Below are the code and all the weights of a small trained network. Each question names an input and a class and asks about switching units off, where a switched-off unit gives its printed mean instead of its output.

import numpy as np


def w(rows, s, z=0):
    codes = np.array(rows[::2]) - 128.0
    scale = np.full(codes.shape[1], s)
    scale[-1] = z or s
    return codes * scale


def norm(h):
    return h / np.sqrt((h * h).mean(-1, keepdims=True) + 1e-5)


def f(y):
    return np.maximum(y, 0)


def log_softmax(a):
    a = a - a.max(-1, keepdims=True)
    return a - np.log(np.exp(a).sum(-1, keepdims=True))


def net(x, mask):
    res = np.array(x, float).reshape(1, 4) / 4 @ E
    u = 0
    for l in range(4):
        y = f(norm(res) @ A[l][:, :-1].T + A[l][:, -1])
        res = res + np.where(mask[u : u + 4], y, B[l][:, -1]) @ B[l][:, :-1]
        u += 4
    return log_softmax(norm(res)[-1] @ U[:, :-1].T + U[:, -1])


A, B = {}, {}
E = w([
[180,103,35,159,71,128,127,97,133],'x0',
[115,128,170,119,94,206,154,75,114],'x1',
[250,101,155,186,245,162,120,78,96],'x2',
[102,172,52,131,165,165,157,175,186],'x3',
],0.013)
A[0] = w([
[181,31,106,102,45,108,15,107,108,96],'L0N1',
[182,154,68,128,138,210,154,190,208,75],'L0N2',
[94,48,254,141,129,78,166,162,125,139],'L0N3',
[160,42,147,63,112,76,30,91,21,2],'L0N4',
],0.0059,0.0047)
B[0] = w([
[133,184,126,141,144,150,181,161,241,230],'L0N1',
[159,180,205,111,126,166,200,193,158,214],'L0N2',
[122,167,123,82,136,198,110,233,175,254],'L0N3',
[198,254,138,131,93,116,198,162,99,199],'L0N4',
],0.01,0.0038)
A[1] = w([
[45,151,105,140,58,100,137,137,152,134],'L1N1',
[172,147,92,125,158,2,52,173,125,54],'L1N2',
[103,82,172,144,84,200,177,49,105,97],'L1N3',
[11,74,142,159,50,70,87,146,136,4],'L1N4',
],0.0086,0.0044)
B[1] = w([
[181,139,205,198,138,94,134,91,89,255],'L1N1',
[99,92,71,5,133,168,159,113,35,196],'L1N2',
[124,111,79,54,121,128,197,128,98,186],'L1N3',
[103,138,116,183,206,202,87,96,95,188],'L1N4',
],0.012,0.0064)
A[2] = w([
[40,141,70,48,128,147,189,121,38,151],'L2N1',
[18,191,114,147,20,125,36,112,133,2],'L2N2',
[191,43,2,161,44,72,158,41,236,68],'L2N3',
[91,59,185,28,184,117,62,165,198,87],'L2N4',
],0.0082,0.0046)
B[2] = w([
[152,50,67,82,114,62,182,46,107,254],'L2N1',
[210,74,74,190,189,162,101,208,57,178],'L2N2',
[33,167,166,110,132,75,7,51,208,204],'L2N3',
[113,105,138,95,96,159,48,91,197,183],'L2N4',
],0.013,0.0064)
A[3] = w([
[59,116,90,207,142,103,180,170,69,25],'L3N1',
[213,169,241,124,8,117,54,109,83,3],'L3N2',
[37,5,78,236,62,137,61,187,72,5],'L3N3',
[175,197,225,87,85,113,254,194,81,79],'L3N4',
],0.0071,0.0024)
B[3] = w([
[214,130,247,123,103,122,89,108,85,173],'L3N1',
[57,169,101,219,156,99,170,191,189,213],'L3N2',
[161,132,123,225,204,193,97,46,113,182],'L3N3',
[105,106,43,144,85,112,102,198,173,253],'L3N4',
],0.012,0.0047)
U = w([
[246,49,154,254,204,155,60,63,61,184],'0',
[131,33,59,24,59,74,181,59,70,247],'1',
[69,140,218,97,118,124,14,64,233,228],'2',
[194,219,108,151,59,112,160,209,201,56],'3',
[122,70,161,169,101,90,124,125,167,2],'4',
],0.0091,0.0037)

Each question gives the input, the list of numbers given to net, and the class t.
The units are the neurons (one row each of A and B). Each row of codes is followed by its name. A weight is (code - 128) times the scale printed after its matrix; where a second scale follows, it is the last column's (A, B and U).
mask holds one flag per neuron, layer by layer. A switched-off neuron (its flag False) gives its mean, the last column of its row in B, instead of its output. The means were averaged over made-up inputs and are rounded, as every weight is.
A unit's drop is (log p(t) with every unit on - log p(t) with that unit switched off) / (log p(t) with every unit on - log p(t) with every unit switched off).
The circuit of an input: a set's keep is (log p(t) with only the set's units on - log p(t) with every unit switched off) / (log p(t) with every unit on - log p(t) with every unit switched off). Starting from the 12 units with the biggest drops (on a tie, the unit counted first), units are removed one at a time, each time the one whose removal leaves the highest keep (on an exact tie, the one counted first), for as long as the keep stays at least 0.8.
units of the circuit, in order: the units of the circuit, biggest drop first
unit that matters most: the unit with the biggest drop
top k neurons: the k neurons with the biggest drops, biggest first
top k neurons in layer l: the k neurons of layer l with the biggest drops, biggest first
drop when u is switched off: that unit's drop, to one decimal
input [7,7,2,6], class 1: unit that matters most => L1N3
input [-5,-2,5,6], class 3: units of the circuit, in order => [L0N2; L1N4]
input [-6,-8,7,-4], class 1: units of the circuit, in order => [L1N2; L1N1; L1N4]
input [7,-5,-6,4], class 2: top 2 neurons => [L2N3; L1N1]
input [-3,-6,2,6], class 1: units of the circuit, in order => [L1N2; L0N1; L2N1]
input [6,4,2,-5], class 2: top 2 neurons => [L2N3; L0N1]
input [8,-3,-1,-3], class 2: top 2 neurons => [L2N3; L0N1]
input [6,1,2,5], class 2: top 2 neurons => [L2N3; L0N3]
input [4,5,1,-7], class 3: top 3 neurons => [L0N4; L0N1; L1N2]
input [0,6,4,-5], class 1: top 3 neurons => [L1N3; L1N1; L0N2]
input [-6,-3,-5,-8], class 3: top 3 neurons => [L0N4; L2N3; L3N2]
input [8,-6,6,4], class 2: top 2 neurons => [L2N3; L1N1]
input [-5,-2,-8,8], class 0: top 2 neurons => [L2N2; L0N1]
input [4,8,1,-7], class 1: units of the circuit, in order => [L1N3]
input [-6,4,4,-1], class 2: top 2 neurons => [L0N3; L1N2]
input [-3,6,3,-5], class 1: top 2 neurons => [L1N3; L1N1]
input [7,-5,6,-4], class 2: top 2 neurons in layer 1 => [L1N1; L1N4]
input [2,-1,-5,-7], class 3: top 2 neurons in layer 0 => [L0N4; L0N1]
input [7,-1,5,1], class 2: drop when L2N3 is switched off => 0.7
input [8,-1,1,7], class 2: drop when L0N3 is switched off => 0.1
input [-7,3,-8,0], class 0: drop when L2N2 is switched off => 0.7
